Below is a small trained network, with its code and all its weights. Each question gives an input and a class and asks what happens when units are switched off, that is, made to give their printed mean instead of their output.

import numpy as np


def w(rows, s, z=0):
    codes = np.array(rows[::2]) - 128.0
    scale = np.full(codes.shape[1], s)
    scale[-1] = z or s
    return codes * scale


def f(y):
    return y / 2 * (1 + np.tanh(0.7978845608 * (y + 0.044715 * y**3)))


def log_softmax(a):
    a = a - a.max(-1, keepdims=True)
    return a - np.log(np.exp(a).sum(-1, keepdims=True))


def net(x, mask):
    res = np.array(x, float).reshape(1, 4) / 4 @ E
    y = f(res @ A[0][:, :-1].T + A[0][:, -1])
    res = res + np.where(mask, y, B[0][:, -1]) @ B[0][:, :-1]
    return log_softmax(res[-1] @ U[:, :-1].T + U[:, -1])


A, B = {}, {}
E = w([
[197,85,217,96,166,230],'x0',
[119,83,193,184,228,31],'x1',
[165,254,132,47,172,76],'x2',
[219,32,94,84,79,68],'x3',
],0.009)
A[0] = w([
[159,121,141,54,133,232,101],'N1',
[132,41,83,75,140,113,62],'N2',
[130,118,221,113,93,136,21],'N3',
[96,123,65,151,130,88,50],'N4',
[129,91,139,144,173,94,38],'N5',
[157,62,219,221,197,21,55],'N6',
[176,122,205,145,114,156,1],'N7',
[38,134,114,179,170,197,40],'N8',
[103,163,135,79,9,217,105],'N9',
[198,175,128,74,231,87,37],'N10',
[53,90,66,126,93,70,105],'N11',
[174,98,216,117,195,156,140],'N12',
[187,143,58,108,128,144,78],'N13',
[188,108,110,95,117,80,69],'N14',
[137,43,162,225,70,126,123],'N15',
[157,88,147,127,178,184,92],'N16',
[90,207,202,175,141,175,53],'N17',
[176,61,81,87,109,111,67],'N18',
[173,135,169,103,169,170,82],'N19',
[175,82,106,119,153,97,49],'N20',
[108,42,90,174,133,165,75],'N21',
[89,114,150,177,218,119,61],'N22',
[125,67,195,122,114,165,103],'N23',
[171,65,130,132,86,93,60],'N24',
[152,116,186,150,241,78,110],'N25',
[76,169,85,166,117,82,73],'N26',
[131,176,99,73,121,52,87],'N27',
[219,145,127,82,129,66,64],'N28',
[86,147,72,149,93,108,116],'N29',
[112,214,176,94,164,124,55],'N30',
[168,153,162,75,122,88,32],'N31',
[85,86,121,223,123,163,29],'N32',
[98,61,109,171,131,145,66],'N33',
[198,99,108,106,93,96,111],'N34',
[185,159,235,55,142,129,92],'N35',
[99,160,70,115,62,157,79],'N36',
[92,124,73,151,143,57,101],'N37',
[134,95,103,197,114,152,62],'N38',
],0.012,0.0068)
B[0] = w([
[180,47,102,204,103,106,213],'N1',
[86,80,146,87,179,199,158],'N2',
[132,54,68,227,201,221,137],'N3',
[215,66,97,199,198,231,153],'N4',
[148,30,65,47,91,121,151],'N5',
[155,36,138,141,14,130,247],'N6',
[178,70,52,168,173,213,148],'N7',
[53,66,118,71,174,200,178],'N8',
[153,40,88,160,26,119,244],'N9',
[99,158,1,129,115,105,202],'N10',
[201,110,145,203,178,105,184],'N11',
[174,106,165,217,180,82,217],'N12',
[71,92,62,150,71,121,158],'N13',
[86,122,176,80,212,245,161],'N14',
[128,199,52,114,97,33,212],'N15',
[194,146,135,198,237,120,174],'N16',
[43,18,166,94,218,248,189],'N17',
[95,79,179,111,166,212,170],'N18',
[162,142,110,188,206,136,174],'N19',
[70,54,142,88,158,248,149],'N20',
[77,223,24,105,199,42,183],'N21',
[143,23,141,113,74,166,180],'N22',
[163,138,99,189,174,89,180],'N23',
[57,120,132,105,156,206,163],'N24',
[143,55,137,99,5,96,222],'N25',
[177,116,130,196,208,180,177],'N26',
[171,150,22,181,155,66,194],'N27',
[54,130,62,42,149,150,181],'N28',
[187,90,171,192,171,160,175],'N29',
[34,124,4,77,162,130,190],'N30',
[46,149,13,179,160,145,154],'N31',
[90,167,28,107,183,79,174],'N32',
[105,188,28,75,165,73,166],'N33',
[92,141,218,118,166,195,173],'N34',
[184,174,65,219,165,76,202],'N35',
[166,53,97,167,60,144,190],'N36',
[215,111,160,224,203,158,178],'N37',
[102,162,27,130,160,75,153],'N38',
],0.0085,0.013)
U = w([
[244,159,158,215,187,123,2],'0',
[71,185,35,105,136,76,108],'1',
[11,88,172,76,174,212,104],'2',
[168,82,126,131,10,121,62],'3',
[154,131,148,161,61,86,221],'4',
],0.011,0.0051)

Each question gives the input, the list of numbers given to net, and the class t.
The units are the neurons (one row each of A and B). Each row of codes is followed by its name. A weight is (code - 128) times the scale printed after its matrix; where a second scale follows, it is the last column's (A, B and U).
mask holds one flag per neuron, in row order. A switched-off neuron (its flag False) gives its mean, the last column of its row in B, instead of its output. The means were averaged over made-up inputs and are rounded, as every weight is.
A unit's drop is (log p(t) with every unit on - log p(t) with that unit switched off) / (log p(t) with every unit on - log p(t) with every unit switched off).
The circuit of an input: a set's keep is (log p(t) with only the set's units on - log p(t) with every unit switched off) / (log p(t) with every unit on - log p(t) with every unit switched off). Starting from the 12 units with the biggest drops (on a tie, the unit counted first), units are removed one at a time, each time the one whose removal leaves the highest keep (on an exact tie, the one counted first), for as long as the keep stays at least 0.8.
circuit, biggest first: the units of the circuit, biggest drop first
top k neurons: the k neurons with the biggest drops, biggest first
drop of u: that unit's drop, to one decimal
input [-1,8,1,7], class 3: top 4 neurons => (N6; N25; N17; N8)
input [-7,1,-7,-5], class 0: circuit, biggest first => (N11)
input [0,1,7,8], class 2: top 2 neurons => (N14; N34)
input [5,-4,-6,3], class 1: top 2 neurons => (N21; N15)
input [6,7,6,0], class 3: top 2 neurons => (N25; N6)
input [1,-2,1,-2], class 4: top 2 neurons => (N6; N25)
input [1,8,8,5], class 1: top 2 neurons => (N10; N28)
input [3,6,5,5], class 3: top 2 neurons => (N6; N25)
input [-7,7,1,5], class 0: top 3 neurons => (N37; N11; N4)
input [-8,-8,7,-6], class 0: top 2 neurons => (N26; N29)
input [-4,-6,-2,6], class 2: top 2 neurons => (N18; N34)
input [-3,8,5,7], class 3: top 4 neurons => (N6; N25; N27; N17)
input [7,5,-2,-8], class 2: top 3 neurons => (N17; N8; N22)
input [-4,-1,5,-7], class 2: circuit, biggest first => (N17)
input [-6,1,-4,8], class 2: drop of N24 => 0.1
input [1,-6,0,-5], class 3: drop of N36 => 0.2
input [-4,7,-2,0], class 3: drop of N6 => 0.1
